Here is a tiny trained network, its code and every weight. The questions are about switching its units off for an input and a class, where a switched-off unit gives its printed mean instead of its output.

import numpy as np


def w(rows, s, z=0):
    codes = np.array(rows[::2]) - 128.0
    scale = np.full(codes.shape[1], s)
    scale[-1] = z or s
    return codes * scale


def f(y):
    return y / 2 * (1 + np.tanh(0.7978845608 * (y + 0.044715 * y**3)))


def log_softmax(a):
    a = a - a.max(-1, keepdims=True)
    return a - np.log(np.exp(a).sum(-1, keepdims=True))


def net(x, mask):
    res = np.array(x, float).reshape(1, 4) / 4 @ E
    y = f(res @ A[0][:, :-1].T + A[0][:, -1])
    res = res + np.where(mask, y, B[0][:, -1]) @ B[0][:, :-1]
    return log_softmax(res[-1] @ U[:, :-1].T + U[:, -1])


A, B = {}, {}
E = w([
[78,143,233],'x0',
[201,2,172],'x1',
[130,127,127],'x2',
[233,239,152],'x3',
],0.0085)
A[0] = w([
[78,79,129,112],'n0',
[145,106,141,61],'n1',
[188,161,87,120],'n2',
[145,172,161,115],'n3',
[60,180,155,116],'n4',
[87,172,134,113],'n5',
[117,116,248,158],'n6',
[94,122,110,80],'n7',
[155,79,236,102],'n8',
[60,107,113,99],'n9',
[125,118,107,214],'n10',
[98,107,113,105],'n11',
[81,162,195,128],'n12',
[190,78,95,94],'n13',
[146,133,81,204],'n14',
[161,77,162,120],'n15',
[165,82,129,94],'n16',
[157,165,162,77],'n17',
[75,111,96,116],'n18',
[155,105,144,97],'n19',
[103,169,49,103],'n20',
[163,153,171,161],'n21',
[102,185,130,130],'n22',
[144,106,191,114],'n23',
[151,93,188,96],'n24',
[153,90,158,81],'n25',
[135,128,108,255],'n26',
],0.017,0.0074)
B[0] = w([
[188,135,177,214],'n0',
[218,247,105,134],'n1',
[160,78,162,217],'n2',
[170,108,159,196],'n3',
[152,131,77,220],'n4',
[176,136,88,191],'n5',
[82,65,101,254],'n6',
[215,128,128,137],'n7',
[165,140,84,254],'n8',
[207,123,158,189],'n9',
[95,77,150,193],'n10',
[186,150,164,156],'n11',
[113,73,97,211],'n12',
[128,127,80,218],'n13',
[101,66,125,208],'n14',
[133,157,136,221],'n15',
[151,156,106,193],'n16',
[159,140,164,178],'n17',
[191,107,151,183],'n18',
[165,140,81,155],'n19',
[162,144,85,217],'n20',
[147,79,170,211],'n21',
[159,119,106,215],'n22',
[127,113,84,188],'n23',
[149,143,106,196],'n24',
[159,170,121,177],'n25',
[70,78,126,226],'n26',
],0.011,0.0083)
U = w([
[171,154,48,37],'0',
[189,103,213,73],'1',
[123,77,94,150],'2',
[134,95,124,255],'3',
[65,107,161,189],'4',
[95,247,192,39],'5',
[102,252,203,58],'6',
[109,239,169,45],'7',
],0.017,0.0078)

Each question gives the input, the list of numbers given to net, and the class t.
The units are the neurons (one row each of A and B). Each row of codes is followed by its name. A weight is (code - 128) times the scale printed after its matrix; where a second scale follows, it is the last column's (A, B and U).
mask holds one flag per neuron, in row order. A switched-off neuron (its flag False) gives its mean, the last column of its row in B, instead of its output. The means were averaged over made-up inputs and are rounded, as every weight is.
A unit's drop is (log p(t) with every unit on - log p(t) with that unit switched off) / (log p(t) with every unit on - log p(t) with every unit switched off).
The circuit of an input: a set's keep is (log p(t) with only the set's units on - log p(t) with every unit switched off) / (log p(t) with every unit on - log p(t) with every unit switched off). Starting from the 12 units with the biggest drops (on a tie, the unit counted first), units are removed one at a time, each time the one whose removal leaves the highest keep (on an exact tie, the one counted first), for as long as the keep stays at least 0.8.
circuit, biggest first: the units of the circuit, biggest drop first
most important unit: the unit with the biggest drop
k most important neurons: the k neurons with the biggest drops, biggest first
drop of u: that unit's drop, to one decimal
input [3,4,-2,-7], class 1: circuit, biggest first => (n0)
input [7,-1,-1,-1], class 2: circuit, biggest first => (n6 n12)
input [7,-5,5,6], class 2: 3 most important neurons => (n12 n6 n4)
input [4,-6,1,-3], class 0: 2 most important neurons => (n4 n5)
input [5,7,7,-8], class 1: 2 most important neurons => (n0 n9)
input [-4,1,3,6], class 1: 2 most important neurons => (n2 n6)
input [8,4,-5,7], class 2: 3 most important neurons => (n6 n23 n12)
input [5,-8,5,-2], class 0: 2 most important neurons => (n4 n5)
input [-4,-2,2,5], class 1: 2 most important neurons => (n2 n6)
input [-8,-6,-1,-8], class 1: drop of n0 => 0.1
input [-6,6,-1,0], class 0: drop of n6 => 0.7
input [-3,1,4,7], class 1: drop of n0 => 0.0
input [-6,-1,6,-6], class 1: drop of n6 => 0.2
input [-8,-5,1,2], class 2: most important unit => n14
